In the rows, 128 means zero.
[134 118 110 132 130 142 132 125 135 135 121 128 116 118  93 153 110 139
 117 123 112 109 118 138 133 129 126 139 139 121 120 135 112 126 135 124
 132 124 160 110  97 107 119 138 107 124 110 110 127 136 131 114 132 120
 122 127 121 138 126 116 132 150 131 134 139 131 119 128 146 105 115 107
 119 128 115 114 141 124 106 129 136 138 104  92 132 112 131 128 135 135
 114 113 133 145  78 134 164 127 130 144 132 113]	(2)
[118 128 117 127 136 133 136 130 129 125  93 150 139 118 109 126 122 130
 117 141 123 136 106 148 135 117 130 125 123 132 100 122 115 114 113 131
 130 133 167 114 125 134 133 128 132 151 115 117 129 123 164 100 142 113
 125 124 117 126 143 118 127 120 136 149 133 124 119 118 139 103 117 109
 111 112 119 124 134 132 113 136 138 138 131 123 145 113 142 131 130 144
 128 148 102 156  91 115 132 142 116 148 119 128]	(79)
[139 129 109 111 135 137 125 133 124 144 119 131 100 128 102 164 113 127
 105 114 120  75 112 133 132 137 126 137 138 134 111 115 117 134 142 136
 126 147 145 109 112 123 115 148 107 123 106 108 157 129 145  95 116 109
 125 130 124 165 130 119 102 143 120 131 138 117 128 128 153 122 113  96
 119 142 130 114 150 120 113 141 147 143 117  92 136 126 134 136 130 155
 119 116 143 137  98 144 159 132 121 130 121 138]	(2)
[108 114 115 114 140 122 113 118 150 132  78 125 209 110 110 125 107 140
 111 178 128 158 134 185 132 114 140 132 140 146  81 137 118 105 120 116
 133 108 199 100 113 123 110 139 151 147 119 144 101 126 123  99 143 119
 103 153 129  83 145 132 131 148 127 166 110 124  99  96 151  94 118 100
 108 100 133  96 135 162  80 127 132 135  96 111 144 128 137 127 118 122
 137 163 116 162  30  96 136 122 138 177 121 108]	(2)
[ 98 150 123 125 130 110  94 149 102 165  90 141 132 136 151 122 131  94
 141 147 135 108 124 144 138 158 153  99 135 138 101  95 128 115 133 136
  94 161 178 100 126 138 131 129 163 141 126 128 121 112 149  84 134 130
 113 143 120  80 154 136  98  84 162 158 126 123 127 120 118 139 144 116
 118 103 128 112 106 156 114 142 141 151 142 131 138 144 129 128 122 140
 157 171 139 125 100  99 109 147  93 155 110 171]	(2)
[122 132 135 144 123 151 164 124 139 124 119 133 149 113 122 121 130 113
 128 148 130 131  99 149 130 135 134 137 123 121 133 131 125 129 115 113
 123 130 189 103 122 116 129 123 129 135 111 137 101 136 164  76 131 110
 137 124 131 101 141 134 113 107 169 165 143 110 115 132 134 127 101 112
 114 107 117 133 136 137 104 124 121 132 134 115 132 123 124 132 136 143
 122 144 134 175  67 115 117 130 113 153 118 132]	(79)
[119 141 126 133 130 139 146 140 117 127 109 147 121 110 119 128 137 134
 123 130 132 122  98 138 133 130 132 131 129 129 124 112 107 118 114 131
 120 147 163 117 130 134 134 124 128 133 115 115 132 120 176  83 134 100
 139 116 115 134 147 120 113 105 156 146 141 118 124 131 132 117 106 119
 119 109 119 120 130 123 111 148 132 136 154 135 126 118 129 124 137 160
 121 150 137 155 111 123 129 139 100 147 119 154]	(79)
[112 163 110 100 134 106  87 151 130 142  97 131 175 134 143 116 107 107
 135 152 157 109 122 124 137 146 140 111 143 147  89 109 132 107 141 130
 122 137 161 105 117 147 115 135 158 141 134 115 118 117 135  98 120 123
 117 152 126  99 138 154 123 109 148 143 118 125 129 123 144 117 132  96
 128 118 133 118 124 181 110 138 146 157 126 127 142 144 146 121 116 137
 154 159 123 115 101  97 147 132 115 163 131 155]	(2)
[130 127 127 130 132 144 157 127 145 129 150 127 164 114 119 131 116 130
 119 144 133 133 100 150 127 130 117 142 131 124 130 150 118 122 124  92
 137 116 170 101 109 121 123 127 115 142 109 146 125 140 149  98 129 107
 140 108 134 126 133 136 116 134 143 148 115 113 118 123 147 119  99 103
 118 117 122 128 145 145 104 129 126 129 121 113 134 123 135 134 130 139
 123 132 125 165  75 124 123 127 126 143 130 110]	(79)
[128 134 109 126 113 145 143 130 147 142 126 132 161 122 128 140 115 132
 124 137 135 116 109 144 128 145 128 129 141 125 114 153 126 117 145 111
 135 117 170  94 109 112 117 148 126 132 105 128 112 140 140  88 134 114
 130 131 136 109 119 158 118 131 153 147 134 112 122 119 155 107 100 113
 132 123 130 125 127 160 101 119 135 136 101  92 144 140 136 138 132 146
 116 131 129 138  69 128 158 125 118 147 139 130]	(2)
[123 137 116 129 130 132 128 142 116 132 119 127 101 121 119 134 130 128
 118 120 123 110 112 124 135 129 126 125 127 125 120 107 114 122 126 139
 121 137 146 118 122 135 138 133 108 130 121  97 131 116 162 101 124 117
 128 124 108 145 147 110 128 113 127 146 147 133 129 138 143 116 115 116
 118 119 118 119 123 117 116 141 142 133 138 122 127 118 130 134 136 149
 126 144 136 136 100 121 144 142 110 138 115 150]	(79)
[125 118 113 133 130 148 127 115 141 130 107 135 109 112  99 155 120 146
 111 122 107 145 125 166 131 122 146 139 109 119 116 125 112 115 118 125
 132 113 182 111 117 110 128 141 112 128 111 117 120 125 141 123 131 120
 123 140 117 121 133 100 137 151 125 152 134 135 122 121 145 100  99 130
 110 110 125 119 136 102  99 119 135 138 109 104 126 113 128 136 134 120
 115 124 144 144  75 130 141 121 122 135 125 121]	(79)
[141 104 109 127 132 163 156 109 172 132 114 127 151 101  85 158 102 160
 102 136  98 139 122 184 128 122 123 151 138 117 111 168 106 116 124 103
 149  99 202  77  95  98 115 150 109 141  94 143 115 150 143 104 136 109
 120 140 134 127 118 123 122 182 130 151 123 110 120 108 171  89  84 101
 113 120 130 108 153 138  83 121 121 128  71  70 137 129 136 124 133 132
  99 103 128 178  23 128 154 111 148 150 136  95]	(2)
[110 129 109 123 122 133  98 129 128 141  92 139 137 109 110 145 107 139
 113 134 115 127 135 168 129 134 151 123 139 126  93  98 120 104 130 133
 110 127 199  99 123 123 117 157 132 139 120 121 111 116 131 103 136 124
 119 150 117  93 138 125 128 129 134 159 108 120 120 112 143 102 116 119
 110 104 130 109 127 138  87 128 145 146 102  99 137 130 135 132 129 132
 135 146 127 132  68 110 150 124 114 147 120 154]	(2)
[115 135 121 137 121 138 128 124 136 130  99 135 117 114 116 131 124 136
 117 135 116 143 131 170 134 128 154 120 128 129 109 129 114 110 111 133
 121 130 180 117 138 135 135 135 124 139 115 118 115 113 155 114 135 121
 129 133 114 111 131 121 132 126 142 152 136 136 129 117 140 111 102 123
 113 106 125 127 125 126 107 123 141 128 122 111 119 123 132 128 132 142
 124 140 133 138  89 119 136 125 113 151 122 138]	(79)
[128 134 116 127 133 131 150 145 118 139 128 132 107 133 123 139 124 115
 129 133 134  90 107 110 136 147 125 129 134 135 122 119 121 130 137 129
 125 147 136 113 125 130 132 127 118 129 110 109 134 130 151  91 124 112
 133 121 121 145 136 138 106 118 151 134 149 121 132 137 135 125 112 111
 126 132 119 130 133 141 126 140 137 138 134 118 127 121 135 129 140 159
 126 131 135 138 121 133 156 134 111 145 133 145]	(2)
[126 136 122 126 131 135 142 134 151 129 115 122 205 144 122 119 108 135
 133 157 147 123 111 130 128 127 122 140 140 133 112 153 127 121 134 109
 140 111 163  95 102 123 121 130 140 142 114 129 106 140 137  98 138 113
 124 135 135 110 131 156 133 134 150 146 124 125 113 121 148 112 110  87
 124 127 132 119 131 164  98 122 118 135 107 110 137 121 143 117 121 134
 131 138 121 154  68 127 150 132 131 162 112 105]	(2)
[115 149 114 120 128 135 140 140 129 147 101 129 166 120 121 128 111 115
 134 144 142 108  93 140 142 166 136 120 137 131 107 137 118 112 133 119
 122 130 183  87 112 133 117 131 152 148 108 130 122 126 170  63 132 110
 133 134 126 111 139 149 107 118 157 153 135 101 125 116 151 122 104 101
 121 110 129 124 130 162 101 133 137 145 121 106 142 141 142 119 129 159
 135 157 131 165  70 122 149 133 107 161 121 142]	(2)
[136 137 123 125 121 132 155 149 118 136 140 125 102 131 133 130 136 124
 132 115 135  94  96 116 135 145 120 131 121 125 135 132 127 133 131 121
 129 142 119 113 128 136 135 126 121 133 112 118 139 139 169  91 124 112
 141 116 129 154 131 133 106 117 144 112 144 115 139 139 138 134 111 113
 128 135 126 138 143 131 134 149 144 133 139 122 129 128 131 123 133 162
 122 122 136 143 132 142 133 136 119 135 132 140]	(79)
[103 148 106 118 133 120  96 135 130 143  84 140 140 118 122 123 117 125
 121 145 128 123 131 144 136 132 156 111 143 135  85 105 119 109 120 140
 109 133 185 110 119 136 123 138 138 138 124 113 112 112 136 103 144 123
 114 147 120  86 144 131 132 120 130 156 127 134 113 111 135 109 122 115
 107 107 129 114 114 148  97 129 150 140 122 120 133 132 148 114 129 138
 138 156 129 121  76 118 146 137 111 154 113 148]	(2)
[132 124 124 131 124 140 142 128 137 133 119 129  98 114 117 136 130 127
 123 132 112 118 119 157 133 131 145 125 124 123 112 129 104 121 129 127
 126 140 175 121 130 122 123 129 121 132 108 120 124 124 163 101 131 120
 122 117 119 118 133 122 109 134 144 137 134 115 138 134 144 121 110 112
 118 120 121 118 138 123 109 134 135 134 111 100 134 117 134 126 131 149
 117 125 139 153  92 128 131 143 123 142 127 139]	(2)
[112 151 125 120 130 118 136 163 103 141 106 134  95 126 141 129 138 103
 128 130 138  88  99 117 138 154 136 119 117 133 109 105 105 122 116 132
 109 159 154 110 136 148 131 123 134 145 112 117 148 123 188  70 121 104
 140 120 120 142 147 128  93  88 152 132 148 105 134 129 128 126 104 107
 121 112 124 139 139 146 135 158 147 142 165 140 138 130 137 122 139 178
 133 148 143 145 131 125 123 140  97 149 120 157]	(79)
[121 127 123 134 120 139 161 133 140 127 117 127 145 117 121 124 123 128
 122 141 128 127 109 157 138 133 135 129 122 123 115 144 110 121 118 111
 126 120 179 106 127 123 128 127 126 143 106 137 118 133 171  87 140 110
 142 124 130 124 136 140 106 119 158 144 133 117 125 117 146 117  98 110
 117 117 126 134 139 150 109 124 129 131 121 100 133 126 134 121 137 152
 118 124 133 160  92 127 128 126 117 157 126 128]	(79)
[120 131 110 124 127 146 137 138 122 141 103 142 109 114 110 159 121 114
 123 131 109 104 121 154 131 164 143 129 123 128  96 120 114 120 131 133
 107 142 193 103 114 124 113 136 124 128 105 128 131 127 168  71 127 109
 127 124 125 115 137 134  96 128 157 149 141  92 127 120 143 117 112 107
 115 114 125 121 143 137 104 132 141 139 118  99 128 129 129 133 130 165
 123 136 146 152  69 121 133 127 105 145 118 145]	(2)
